[ 202  -59    7  108 -160  439 -129  273  502  -45  221 -378  -66  127
 -192  424  124  111  260  -75   63  -67 -106   96 -171 -165   32   37
 -121  -10 -534 -242   82   21  -74  -18 -247  -86  529  388  112   61]
A
[-342  163 -227   24 -461  -66 -278  159  367   13  201    8   76   70
 -331   56  132   58    7  336  -87 -361   96  -43 -163 -163 -144  159
 -111 -298 -217   80 -219  -56  -32 -270  177  216  177  -21  201  -17]
G
[-131 -108  -98  270  -94  -68 -235  -79  -15 -236 -267  -15 -429 -203
 -126  146  205   47  -83  -32 -106 -107   19 -174  -40  -74  129    8
  172  150  -68  157 -164   16 -221   48  -60  184 -174 -229   96 -139]
T
[-256  154 -102   37 -310 -114  -96   50  188  -49  190   54  -79 -124
 -378  -55   56   66   11  224   72 -313   -1   17  -89  -21   78  150
 -115 -348 -232   52 -123   22  -59 -213  144  184   58 -177  251 -124]
G
[ 208  127  -64  284 -534  281  -27  211 -170 -219  144 -226 -212 -435
 -178 -185   55   70 -143  -90   97 -345  -24  258  163 -467  159  164
  291  372   27  -97  122   69 -317 -123 -470   61 -232 -143  453   34]
S
[   7  154 -175  147 -152  487 -295  -58  216 -210 -119 -442   81 -309
 -208  262  226  -46   30 -106   76  250  202   14 -107 -233 -274  345
  202  407   48 -128   39  -31 -247  158 -596  109  -98  309  131   44]
S
[-320   40 -297  164   21  -38 -539 -126  284 -132 -437 -159  118  160
 -126  333  296 -109  -91  108 -267  147  269 -261  -45  -53 -612  320
  120  267   36  131 -259 -268 -104   67   66  245   92  102 -389  164]
D
[ 279  -30   48  147 -221    8 -346  144   32 -294 -159 -168    8 -204
 -125  -50   66  -30  -13 -281   80   44   68  308   37 -179 -535  899
   54  536   25    7 -196 -175 -183 -134 -302   43  235 -326  -26  -32]
L
[ 125 -141  186  126  131   22  537  -41   10   85  106 -215 -322   -6
  -81  365  120  181  134  -86  209  -66 -437 -254  -59  287  689 -545
  -21 -337 -413  -73  189  276  -79   62  101 -152   18  -78  342 -254]
T
[ 196  -43  -49  193  -95  -74  -64  215  268  -21   26 -118  125  353
   26  157    2  142   -5  -50 -111 -332 -304   55  -77   41  199 -200
 -140 -220 -411 -168  -29   91   66  -82  162 -143  463   70 -238  182]
T
[-245 -254 -124  -57 -112 -264  167   -7 -163   35 -477  -25 -271  168
 -113   89  204  228 -212  274 -463  -54 -345 -334   61  200   72 -210
 -120 -134  206  254 -365  -25 -129 -237  267    4  -12 -212 -100 -101]
U
[ -52  -84   -6 -140 -225  149  442  -55 -305   95 -128 -275 -198  -69
 -326 -124  122  139 -157  223  -61  214 -276  -53  165   53   29   39
  -89   52  257   79 -108  -16 -263 -217  -89 -142 -197  -82  244  -97]
X
[-480  284 -173  -29 -231 -273  246  -32   39  160  258   70  -26 -124
 -278   49  118   98  -79  449   45 -434 -232 -394  -11  195  300 -328
   21 -487  -91  146    7   80  -28 -224  248  270 -304 -208  564 -161]
L
[-406 -167  -46   44 -179 -198  349  297  246  489  325 -405 -208  134
   26  700  183   90  150  205 -142 -147 -287 -400    8   32 -156 -176
   29  279 -295  245 -106   -4 -248 -207   87 -159  180   20  772 -245]
L
[ 147  200   23  241 -213  561   71   56  279   -6  364 -338  134  257
 -302   88   13   22   21   33  262 -197 -210  -22   -2 -153  318 -315
  -10 -256 -573 -335  267  114   -2    4  -66 -153  280  339   24  256]
T
[-217  215   39  335 -208  508  -71 -138   93 -306  173  -31 -326 -444
 -497 -186   23  191   16  -81  287 -184  317  222 -129 -365  638 -251
 -140 -554 -274 -292  143  342 -169  112 -197   60   -2  214  299  106]
L
[-120 -348   -9 -128    8 -168  305 -103 -115  -35 -486  -68 -403  -75
 -223  164  283  195  -31  160 -303  256 -342 -208  -28  277   83  -35
 -198 -165  139  255 -301   26 -184 -146  117  -51  -35 -230   56 -361]
N
[-108  293 -112  -53 -187   -5   74   25   84  101  165 -161  579 -201
 -244 -157 -118  -49  -41   45  111  -94   52  210    7  147 -312  489
 -151  -46  144 -142  -23   -3   55 -209  -18   -8   91   14  242  260]
F
[-291  176  -90    1 -232   26  -46  -23  343 -135  163   21 -176 -255
 -409  168  195  117  123  251  100 -186  -40 -109 -217   29  195   44
 -134 -427 -299   22  -43  101  -86 -128   30  230  -17  -99  354 -253]
N
[ 123  153   16   23 -257  140   67   18   69 -221  202   -4   84 -377
 -273 -162   13  129   23   55  233 -340 -176  243 -112  101  409  112
 -142 -383 -142 -176  122  165   35 -133 -153   75  -32 -166  387  -53]
Z
[ -89  237 -126   22 -147  178  -43  -48  125  -91   54  -99  384 -228
 -321 -139  -22   85  -53   73  103 -169  125  146  -64   97    9  168
 -201 -313    0 -252   55   62   49  -79  -64   70   25  169  114  356]
F
[-227 -159  -65  115 -158 -283   82  266  338  181   98 -174 -105  408
   28  548  181  104   74  152 -230 -312 -327 -352  -65   83   16 -287
  -57  -25 -392  149 -172  -27  -56 -182  304  -18  346  -23   73  -89]
X
[ 419  142    3   62 -104  153  419   17 -460  -71 -188 -286  388 -377
  -34 -392 -219 -103 -209 -320  134  -22 -201  342  292  187 -150  536
  162  611  417  -87  178   12  -57  -78 -346 -161 -268 -203  225  348]
D
[  51  153  -30  170 -139  183   65  222  319   49  247 -302  172  280
 -117  189   10   52   64    3   72 -207 -226  -15  -20  -56  122 -116
  -53  -10 -358 -203  117   61  -44  -88   14 -152  385  243  -15  160]
X
[   3  -76  -75   18   39  230   -2 -327  -66 -284 -445  -33 -329   88
 -303  -18  284  182 -134  236 -164  188 -288 -272 -107  161  489 -475
 -144 -597  -68  -27  -72  100  -21   65   82   98  -50   52 -356 -104]
N
[   7  192 -186  386 -130  -85 -440  -76 -160 -224 -310    4  304  217
  -44 -447 -176  -50 -397 -153 -192 -229  212  182  181 -235 -176  252
   69  138  223  -99 -157  -46   33   21  145   -1   94  -66 -725  590]
C
[-191  -53 -298 -235   42    8  -15 -131   63   54 -556 -218  247  187
 -157  183  280   76 -134  268 -496  247 -294 -336  -29  358 -278   -3
 -127 -108  247   69 -281 -154  -56 -120   73    6   97  193 -258   93]
T
[-405 -165 -190 -125 -128  106  413  -36  -86  199 -241 -273 -295 -109
 -182  299  240  177  -83  323 -332  168 -224 -409   44  100   98 -356
  -60   25  156  178 -154   -3 -229 -127  -99  -33 -210  152  386 -173]
C
[-339 -109 -210  150    0  110  -44 -172  146  -67 -334 -209 -386 -233
 -224  480  471  -16   48  150 -139   72  -20 -512  -88  111   58 -145
  260  130  -87  178  -97  -54 -256  148  -99  329 -293  -25  296 -209]
A
[ 145  106   24  124 -136   68  419   -5 -316  -31  -54 -222    5 -387
 -134 -114   28  -21 -129  -88  182  -88 -253  -36  227  104   99  138
  254  343  219   10  133   87 -170  -31 -309   45 -461 -254  470   28]
F
[  52  190 -140  293 -206  504 -257  -68   59 -263 -156 -232  120 -228
 -179  -85  123  -19 -153 -136   34  -40  197   47   22 -239   37   61
  192  205  100 -242  112   19 -112  150 -424   96 -157  238 -119  350]
Z
[ 141  194 -223  -17 -234  101  173  110 -139   93 -117 -315  439 -227
  -19 -106   -9  -96 -196   -8  -89 -120 -158  -12  213  155 -316  347
  230  567  327  -21   46 -109  -45 -141 -330   30 -280   12  286  301]
C
[ -83  -96   17  157  145  171  203  -36  276  -29  -12 -225 -273   33
  -89  552  184  188  156  -33   15  -78 -254 -358 -160  206  634 -689
  -10 -311 -476 -115  133  259  -40  144    5  -11   90  246  155  -90]
X
[-580 -106 -155  436 -182 -222 -225 -115  -63  -28  -67   22 -741   16
 -219  264  306   15 -151  137 -191 -266  175 -424   52 -347  170 -408
  254 -167 -204  275 -272  -48 -310   68  238  323 -134 -220   99 -188]
T
[-262   68 -199  123 -154  -67  265  -63 -234  176 -128 -357   89 -176
  -73  120  132  -88 -174   73  -83   20  -22 -278  209   57 -199  116
  265  445  330  134  -22  -63 -193   21  -44   37 -409  -63  414  163]
T
[  64  -76  -99 -353  -77   93  379  -60 -116  153 -354 -394  294  -60
 -143   90  146   74  -88  142 -257  325 -383 -156   75  459 -328  294
 -113  212  421   75 -140  -94  -94 -185 -154 -133  -80   75  150   12]
G
[-543 -244 -123   89   65   -4  225 -165 -157  170 -489 -146 -370   78
 -285  165  158  127 -191  176 -410  237   11 -317   73   65   38 -323
 -189 -198   64  217 -351    3 -270    7  229  -35   -6  138  -48   25]
T
[-293  331  -60   76 -259  206   49  -29  172  -43  296  -56   59 -186
 -503 -102   47   31   56  190  265 -211   33   87  -57 -117  113  134
 -108 -379 -246 -117  102   58  -87 -125  -11   87   67   57  397   -8]
A
[  53    2 -111   85 -340 -124   32  227 -154  101 -107 -262  202 -139
   14  -60   -2  -70 -206 -157 -194 -205   38  133  250 -129 -483  571
  221  714  410   98 -192 -143 -196 -214 -161  -69 -130 -163  226  265]
H
[-250 -106  -26  -26   59   31  481 -279 -442  147 -383 -113  -29   77
 -250 -199  -18  116 -291   98 -208  206 -169 -165  203  237  108 -196
 -170 -168  333   62 -159   68  -80  -31  214 -174 -178   27 -132  209]
H
[-221   18 -166   39   -4  216  424   27  297  290   82 -435   22  158
  -40  628  276   49  108  296  -60 -104 -355 -581  -82  273  309 -707
   90  -82 -395  -53  205   87  -35   13   22   10  -19  393  393   38]
U
[-184  405  -68  107  150  370   56 -297   37  -24   43 -143  667 -113
 -411 -284 -201  -97  -87  -99  244   58  233  221   67  141 -127  296
 -205 -285   50 -333  119   62  120   80   52  -90  109  358  -44  527]
T
[  65  122  187  338  -62  114  477    8 -229   49  255 -152  -77  205
 -208 -193 -257  117 -130 -185  314 -287 -202   93  212  -74  431 -402
   -7 -272 -374 -221  182  266  -14  -11  147 -306  204  -12   31  267]
U
[-403 -134 -129  536 -189   -3 -400  -72  -31 -219 -310   27 -589  -51
 -209   56  221   75 -219   34 -214 -205  335 -154   58 -429  141 -235
  173   -4  -89  132 -230  -24 -289   89   88  239  -95  -97 -176   94]
Z
[ 172  -25  214  335  -25  160  309   63   25  -91  112 -110 -253  104
 -113   85 -101  187  -15 -224  168 -265 -243   36   16  -39  649 -468
  -98 -329 -504 -211  179  299  -25   76   58 -178  196   40  -14  140]
N
[ -91  -91   14  282  -64 -121  311   52   48   83   84 -161 -172  347
  -71  177   38  104  -39   48  -14 -320 -289 -231   51   99  343 -445
  -33 -257 -390  -12  -28  129  -23  -32  386 -105  234  -89  -17  107]
U
[-535  211 -254  140 -214  -38  -54  -68  143   62   97   52  -51  -20
 -353    7  117  110 -121  367  -83 -409   65 -270  -50  -12  274 -429
  -79 -582 -212   37  -74   97  -22  -88  320  226  -72   67  232  110]
L
[ -17 -259  138  257  -14 -428   15  157  150    9   27   75 -419  319
  -12  353   98  159  131  -79 -106 -302 -310 -184 -106   31  151 -127
  -97 -222 -528  169 -240   41  -51 -144  396  -57  575 -346 -101 -337]
C
[-587  293 -285  142 -115   50  320 -189    8   59   76   22   26 -181
 -339  -40   76  124 -168  428  -70 -394   30 -405   -5  131  583 -781
   21 -637  -29  -58  197  248   -1   38  190  214 -384  259  332  230]
N
[ 240  -99  -17 -183  -54 -104  255 -103 -259  -81 -434  -92  135  112
 -142 -239   67   96 -188  121 -228  148 -486  -12   72  340  -47  212
 -209 -129  243   47 -209  -54   18 -183  115 -101   43 -264 -331    6]
N
[ 140   64  178  180 -228  212  384   60  119   45  556 -183 -252  274
 -199   47  106   79   77  140  392 -264 -378 -127    8 -121  610 -444
   27 -405 -497 -168  250  156  -69  -36   62  -88   32  -96  211 -151]
G
[-418 -289 -176 -244   50 -154  118  -95  156  -48 -493 -167 -396 -106
 -105  623  455  160  113  329 -398  358 -239 -501 -189  271  -52 -106
  -61   11   54  314 -275  -66 -256 -125  -70  143  -88  -20  321 -455]
G
[-195  -33  -87  248   52   26  270   27  232   76    8 -244  -97  272
  -73  364   90   91   16   65 -110 -164 -205 -323  -47  137  367 -594
  -34 -268 -399  -99   35  178  -40   52  263  -56  218  196  -10  191]
N
[-544  150 -204  210  133  343 -336 -310  351 -173 -130  -32 -116 -188
 -443  175  142   65   40  139   46   61  449  -93 -261   44  287 -280
 -252 -601 -329 -159   -4  109  -15  244  142  247  127  423  -88  168]
X
[-164 -103 -104  128  158 -433  348  -17   26  141 -176  -95   71  399
  108  353   67  105  -79   67 -221 -247 -414 -358   28  422  223 -476
  -82 -198 -177   46  -31  110  114  -56  503 -114  250 -102  -88  114]
A
[ 209   -3  104  113  224  232  213 -142  296  -57   15 -267  -87   76
 -144  399  191   39  252  -35  276  167 -339 -152 -228  330  370 -257
  -71 -316 -512 -204  208  160   25  182  -21  -22  260  136  -31 -152]
Z
[-414  -18 -240  252 -316   13   -1   79  -81   29 -142 -241 -347 -259
 -112  308  198   51 -144  125 -236 -236   46 -319  124 -232  -17 -192
  351  416   36  223  -89   24 -316  -77 -155  154 -314   -9  552    3]
U
[-326  -14 -151  257    0  214 -243  -56   98 -177 -424 -224 -319 -314
 -177  361  194   55  -29 -141 -191   66  289 -144  -36 -175 -166   96
  190  333  -48   90 -117   -6 -351  131 -279  121  -25  173  162   68]
U
[-221  279 -127   50 -224  168 -148   30  245   69  159 -151  397  -74
 -363 -102  -50  -32  -26  105  104 -115  190  171  -46  -27 -279  381
 -190 -121  -19 -124  -43  -31   23 -141   48   41  202  183   86  228]
G
[-274    3  -87  132  224  165  341  -70  215  305   50 -430  216  187
 -107  540   74    4   61   27  -29  105  -53 -342   23  239  -75 -308
  -93  -38 -269 -149  137   15  -17  103   90 -143  264  415   77  269]
F
[ 466   87  143   81  -66  176  451  109   85  -46  228 -243  111   24
  -60   88  -12  101  103 -145  291 -214 -547   83  -39  197  510 -182
  -22 -197 -438 -280  279  207   21  -50 -164 -179  145  -36  237   -9]
T
[-464   29  -80   56  -53  358   21 -157   78  -60  -39 -252 -186   65
 -271  206  176   -5  -21  204  -85  420  191 -144   -1 -302 -256   35
 -110   53   52   15  -63 -113 -264  -33 -174  -36  168  282   34  -72]
G
[-490  157 -139  120  178 -125 -130 -272  107   20 -172   46  249   20
 -336  -23  -65  -14  -94   39  -31    6  347  -28  -53  214 -213  184
 -262 -423  -15  -23 -198  -56   61    7  437   94  209   74 -247  296]
D
[ 166  -82   29   71   19 -291  197   89  121   80   -9 -154  195  410
   35  243   27   64  -27  -54  -64 -254 -362 -128   18  305   38 -142
 -133 -218 -352  -88 -107   16  146 -105  321  -49  404 -131 -282  150]
S
[  47  -27   31   60  299  121  456 -143  162   75  -64 -368   54   66
  -74  492  123   67  176 -102  127  121 -370 -252  -84  404  343 -341
  -49 -201 -379 -113  171  198   13  165   47 -191  127  168  174  -51]
D
[-364 -174 -101 -107  -88   17  377  -83  -16   62 -146 -168 -345  -96
 -211  351  375  131   23  337 -213  183 -392 -474  -27  108  156 -247
   -5 -107   78  192 -116  -52 -286 -154  -75   16 -182  -90  389 -429]
F
[ -85   55   57  287 -201  -75  -85    2    1 -219   29  182 -296 -334
 -369 -148   -9  243  -16   13  121 -409  -31  179 -135  -99  575  -42
 -182 -564 -256  -30  -29  241  -97 -133  105   91   31 -237  272 -107]
F
[-442  -55 -109  315 -228  -36  -43   26  -31   44  -80 -273 -340 -189
 -238  260  173  -52 -101  -34  -70    9  338 -122  137 -340 -393  283
  206  482   71  216 -218 -124 -402  -27 -110   76  -98  -60  348  -10]
S
[   9   10   78   11  126   -8  676  -43  108  144  142 -308  -83   41
  -78  472  195   90  170   75  232  -16 -627 -472  -25  458  483 -480
   64 -189 -378  -34  233  196  -17   13   29  -68  -64  -67  427 -298]
C
[-277   42 -194  -15 -163  267 -330   67  508 -146 -103 -133   32 -376
 -345  335  165  129  167  100 -105  -74  226   51 -289   61  -58  242
 -225 -169 -223  -64  -96   10  -62  -61 -178  180  187  290  306   53]
Z
[  76  126  124  147 -157  151  414  190   -1  222  410 -344  205  249
 -112   57 -149   37    2  -95  267 -150 -285   35  154  -24   34  -54
   11  103 -234 -170  157   62  -31 -147    6 -293  238   68  238  185]
X
[  69 -108   36   93   16  -54  308   68  173   45  -63 -162  -30  250
  -49  358  104  142   53  -16  -60 -235 -400 -225  -72  277  356 -369
  -96 -222 -377  -80   36  160   33  -34  232 -101  237   37  -38   99]
H
[  41 -157  -31 -319  -97 -303  524   19 -332  249 -305 -154  208  119
  -72 -149   47   55 -205  170 -275  141 -492  -89  222  440 -285  385
 -179  232  512  169 -248 -142  -56 -322  158 -182 -100 -310   34    2]
A
[-233 -114 -124  343  -11   56  -97   36  443 -108  -22  -46 -282  321
  -59  516  234  209   46  111 -215 -354 -196 -397 -226  -15  594 -821
  -78 -519 -611 -104   19  183  -10   95  153   81  303  251 -181   63]
F
[ -48  323   15  -23 -553  124 -112  149  183   -2  632 -109  133 -192
 -404 -264    9    2   51  192  379 -286    5  293   -8 -291 -120  536
  -84 -140 -124 -140   11  -62  -75 -335 -105   37   98 -198  479 -106]
L
[  81  -54   51   52 -215  -86  212  387  213  211  236 -349  144  213
   13  347  -19  103   72  -96  -58 -220 -248  -17   66  -37 -241  179
  -70  301 -208  -30  -52  -17 -100 -275    3 -251  442   25  265   71]
L
[-315  411 -203   23   62  171 -110 -251  236   -1  -17 -109  688   43
 -343 -138  -63 -102  -83  118  105   55  234   22  -59  211 -277  259
 -180 -319  127 -208   21   12  147   63  170   17  106  323 -197  440]
G
[ -39   77   16  213  -33  496  119   66  418  -46  224 -392 -165   68
 -243  420  148   62  205  -22  199   53  -55 -136 -150 -131  269 -345
  -41 -157 -596 -236  229  140 -125  138 -233  -79  259  445  152   55]
N
[-415  -38  -37 -118 -205   98  603 -148 -148  143  187 -191 -479 -147
 -270  279  400  118   28  476   81  157 -369 -493   38   16  374 -421
  111 -132   82  179  142  -22 -268 -195 -108   66 -390 -173  695 -581]
X
[  80 -130  -46 -268 -285 -211  397  116 -292  177 -221 -162   94   97
 -111 -127  100  117 -195  221 -247  -13 -535 -112  151  299 -180  218
 -119   89  317  200 -256 -106  -89 -403   90  -94  -74 -316  118  -97]
U
[-117  -54 -208   19 -117   99  154  115   33  -45 -463 -379   84 -461
   51  396  235   55  -51 -138 -325   18   22 -187   50  117 -156  136
  229  680  372   81  -38   39 -248   11 -491   99 -358  201  480  154]
Z
[-195  209 -138  297  -49  133 -244 -104   81 -219 -121  141  194  -50
 -290 -374 -120  128 -224   -3  -15 -379  246  183  -62  -24  328 -227
 -259 -599  -74 -239  -58  211  108   57  201   77  143  152 -301  487]
L
[  29  120   22  230 -183   82  -66  198  343   63  322 -203  112  515
 -140  123   31  -37   36   62  149 -197 -199  -50  -21 -172  -71  -13
  -54 -113 -473 -152  -18  -75  -10  -93  165 -132  487   72 -220  107]
A
[ 190   53 -139    1 -145  478 -176   13  309 -298 -264 -431   58 -573
 -122  396  322   10  158 -137    9  193  -50   -7 -164   38 -122  410
  252  462   14  -91  126  -13 -230   94 -772  155 -152  166  404 -134]
C
[ 585   63   96   65  -73  246  253  292   95 -125   21 -275  391    7
   35    3 -177  172   -1 -344   72 -327 -474  349    2  224  327   47
 -158   99 -219 -368  231  210   52  -85 -259 -279  357  176   12  316]
X
[ 409   31  226  132  -67  250  633   33 -190   70  370 -262 -162  -54
  -49   25  -67  154   20 -119  325 -223 -457  -59   99  144  779 -493
   31 -210 -194 -269  349  287   21    5  -53 -234  -76  -24  369   16]
Z
[ 157  -79   66  342 -179 -104  206  162   35   45  240  -98 -225  254
  -57   52  -41  137  -62  -13   47 -411 -274   -7   38  -70  447 -405
  -63 -263 -439  -91   36  193    2  -92  292 -153  272 -152  -23   60]
N
[-554  117 -229  183  -32  104 -408  -97  415 -121 -199   61   11   63
 -371  138  114   90  -48  210 -172 -190  275 -230 -226   17  124 -215
 -234 -541 -259   11 -209   56   30   31  258  248  173  273 -162  235]
L
[-178   87 -135  441 -145  218  -54 -123 -156 -171 -345 -132  -95 -178
 -194  -95   56   78 -278 -110 -172 -208  210  -98  182 -218  147 -218
  220  100  114  -73    1  123 -179  134 -125  119 -236  126 -114  453]
C
[-134  -11  -56   86 -172   36  188  -40  -74  -12  -93 -299 -287 -416
 -156  283  279   20   11    8   61   45  -96 -209   60   39   14  127
  279  356   83  135   33    8 -297  -13 -306  130 -378 -168  662 -211]
T
[ 283  -68 -192 -260 -233  -18   57   32  -28 -112 -476 -189  315  137
  -73 -153  189  136 -199  162 -427   -2 -453   27    7  291  -51  131
 -201  -92  317  -49 -219  -25   59 -217  -30  -25   14  -11 -350  212]
N
[   1   30 -100   25 -371  100 -159   -3   12 -108 -179  -72  -66  316
 -310 -262  200   98 -226  288 -197  -42 -235   -2   49 -162  -65   63
  -98 -237   66   -6 -240 -113 -124 -244   81   16  143 -126 -397   54]
A
